Below are the code and all the weights of a small trained network. Each question names an input and a target symbol and asks about switching units off, where a switched-off unit gives its printed mean instead of its output.

import numpy as np


def w(rows, s, z=0):
    codes = np.array(rows[::2]) - 128.0
    scale = np.full(codes.shape[1], s)
    scale[-1] = z or s
    return codes * scale


def f(y):
    return y / 2 * (1 + np.tanh(0.7978845608 * (y + 0.044715 * y**3)))


def softmax(a):
    e = np.exp(a - a.max(-1, keepdims=True))
    return e / e.sum(-1, keepdims=True)


def log_softmax(a):
    a = a - a.max(-1, keepdims=True)
    return a - np.log(np.exp(a).sum(-1, keepdims=True))


def net(x, mask):
    ids = ['ΔΘΠΦαβγεζηλμστω'.index(c) for c in x.split()]
    T = len(ids)
    res = E[ids] + P[:T]
    q, k, v = (res @ M[0].T for M in (Q, K, V))
    z = softmax(np.where(np.tri(T) > 0, q @ k.T / 3**0.5, -1e9)) @ v
    res = res + np.where(mask[0], z, O[0][:, -1]) @ O[0][:, :-1]
    y = f(res @ A[0][:, :-1].T + A[0][:, -1])
    res = res + np.where(mask[1:13], y, B[0][:, -1]) @ B[0][:, :-1]
    return log_softmax(res[-1] @ U[:, :-1].T + U[:, -1])


Q, K, V, O, A, B = {}, {}, {}, {}, {}, {}
E = w([
[116,94,129,147,98],'Δ',
[158,129,93,35,126],'Θ',
[143,126,109,90,142],'Π',
[126,104,111,116,166],'Φ',
[114,93,134,155,105],'α',
[161,150,102,72,172],'β',
[123,104,128,139,104],'γ',
[140,118,111,108,157],'ε',
[128,107,143,126,152],'ζ',
[132,139,82,125,115],'η',
[121,159,91,138,94],'λ',
[102,164,85,190,83],'μ',
[93,64,97,55,89],'σ',
[98,197,131,129,116],'τ',
[84,187,118,4,172],'ω',
],0.024)
P = w([
[148,121,95,107,108],'0',
[91,149,65,69,159],'1',
[136,97,141,154,127],'2',
[84,141,107,89,164],'3',
[155,118,145,131,84],'4',
[77,125,132,98,155],'5',
[157,111,145,141,48],'6',
[86,120,155,89,135],'7',
[156,98,144,168,80],'8',
[55,113,170,127,157],'9',
[174,141,160,127,9],'10',
[53,130,201,98,113],'11',
[178,113,115,173,102],'12',
],0.015)
Q[0] = w([
[2,193,147,104,172],'h0',
[91,200,206,76,95],'h0',
[100,160,179,149,155],'h0',
],0.013)
K[0] = w([
[232,122,8,146,197],'h0',
[81,55,101,188,254],'h0',
[132,110,46,122,134],'h0',
],0.0088)
V[0] = w([
[29,153,2,112,66],'h0',
[80,212,223,84,90],'h0',
[79,7,154,17,128],'h0',
],0.0077)
O[0] = w([
[69,209,81,254,95,231],'h0',
[66,96,209,102,44,96],'h0',
[56,25,83,191,136,254],'h0',
],0.0079,0.0056)
A[0] = w([
[103,99,83,123,136,98],'n0',
[219,46,118,170,140,104],'n1',
[180,164,165,177,47,204],'n2',
[216,52,184,100,150,253],'n3',
[190,111,133,159,110,78],'n4',
[234,111,94,146,116,96],'n5',
[75,211,134,55,170,171],'n6',
[108,164,87,73,167,208],'n7',
[101,163,64,142,112,95],'n8',
[85,136,163,122,181,106],'n9',
[10,162,164,89,124,244],'n10',
[235,130,147,201,136,214],'n11',
],0.013,0.0052)
B[0] = w([
[116,147,164,101,79,192],'n0',
[216,150,4,35,137,170],'n1',
[118,150,126,119,180,193],'n2',
[145,185,137,236,109,166],'n3',
[188,82,124,112,109,130],'n4',
[151,13,177,50,158,139],'n5',
[131,57,119,136,53,190],'n6',
[103,153,141,190,189,209],'n7',
[137,73,159,68,122,201],'n8',
[142,199,165,56,47,155],'n9',
[135,144,106,143,207,254],'n10',
[132,120,246,105,29,161],'n11',
],0.014,0.009)
U = w([
[25,72,34,219,133,193],'Δ',
[85,227,120,141,186,232],'Θ',
[92,152,122,83,77,168],'Π',
[127,67,124,104,112,131],'Φ',
[96,123,79,112,99,49],'α',
[153,47,128,158,178,2],'β',
[30,107,29,127,2,86],'γ',
[82,127,85,103,104,39],'ε',
[61,179,68,78,66,64],'ζ',
[160,84,105,96,158,97],'η',
[114,79,98,111,140,21],'λ',
[116,107,90,109,113,65],'μ',
[92,126,182,110,62,202],'σ',
[173,160,47,167,93,196],'τ',
[132,129,57,56,158,56],'ω',
],0.008,0.0051)

Each question gives the input, a string of symbols that net reads in full, and the target symbol t.
The units are the heads (3 rows each of Q, K, V and O) and the neurons (one row each of A and B). Each row of codes is followed by its name. A weight is (code - 128) times the scale printed after its matrix; where a second scale follows, it is the last column's (O, A, B and U).
mask holds one flag per unit, heads first, then neurons. A switched-off unit (its flag False) gives its mean, the last column of its rows in O or B, instead of its output. The means were averaged over made-up inputs and are rounded, as every weight is.
A unit's drop is (log p(t) with every unit on - log p(t) with that unit switched off) / (log p(t) with every unit on - log p(t) with every unit switched off).
The circuit of an input: a set's keep is (log p(t) with only the set's units on - log p(t) with every unit switched off) / (log p(t) with every unit on - log p(t) with every unit switched off). Starting from the 12 units with the biggest drops (on a tie, the unit counted first), units are removed one at a time, each time the one whose removal leaves the highest keep (on an exact tie, the one counted first), for as long as the keep stays at least 0.8.
units of the circuit, in order: the units of the circuit, biggest drop first
unit that matters most: the unit with the biggest drop
top k neurons: the k neurons with the biggest drops, biggest first
input ε Φ ζ ζ ζ ε ζ ζ ε ζ μ α Φ, target σ: top 3 neurons : n11; n10; n1
input τ σ ζ ζ β μ ω μ γ ζ ζ μ, target Θ: top 2 neurons : n10; n6
input ζ ζ Π, target τ: unit that matters most : n3
input β Φ Π λ, target Δ: units of the circuit, in order : n7; n9; n1
input σ ζ η ζ ζ Φ ζ ζ Π ζ γ, target τ: units of the circuit, in order : h0; n3; n1
input ζ η ε Π, target Δ: units of the circuit, in order : n7; n6; n1
input Φ ζ μ, target σ: units of the circuit, in order : n11; h0
input ζ ζ μ β ζ Π, target Δ: units of the circuit, in order : n6; n7; n1
input β Φ Π Φ ζ Φ Π, target τ: units of the circuit, in order : n3; h0
input τ ζ μ λ ζ σ, target Δ: top 3 neurons : n10; n7; n1
input Φ Θ η σ η, target γ: top 2 neurons : n10; n7
input Θ ζ μ, target σ: units of the circuit, in order : n11; n8; h0
input σ Φ μ λ, target Δ: units of the circuit, in order : n9; h0
input Φ ζ ζ, target τ: units of the circuit, in order : n3; n1; h0
input ζ ε β, target τ: top 3 neurons : n3; n1; n8
input Φ γ ζ ε, target Δ: units of the circuit, in order : n7; n6
input ε Φ β ζ ε ζ, target Θ: top 2 neurons : n9; n8
input ζ ζ Π ζ Θ ζ ε ε τ Φ ε σ γ, target γ: units of the circuit, in order : h0; n0; n1
input Θ Φ Φ τ λ μ ω Π β ζ μ ζ γ, target σ: units of the circuit, in order : n11
input β Φ Δ μ ζ Π σ Π ε, target γ: units of the circuit, in order : h0; n10; n7
input β ζ γ Φ ε ω Φ ζ λ ζ μ ζ Φ, target σ: units of the circuit, in order : h0; n11
input γ ζ γ γ γ Φ σ ε Φ, target γ: units of the circuit, in order : h0; n10; n7
input ζ Φ ζ Π μ α ζ γ ζ ω ω Π ζ, target Δ: top 2 neurons : n9; n8
input ζ μ ε ζ ε γ τ Φ ζ β, target Δ: top neuron : n6
input ε τ η, target Θ: top 2 neurons : n2; n6
input μ ζ β, target σ: top 3 neurons : n11; n10; n1
input ζ Φ τ ζ μ ζ η ω ζ σ τ, target Θ: unit that matters most : n2
input Φ Φ Φ ω Π Π Π ω ε, target Δ: top 2 neurons : n9; n11
input ε Π Θ ζ τ ζ ε ω, target Δ: top 3 neurons : n6; n7; n10
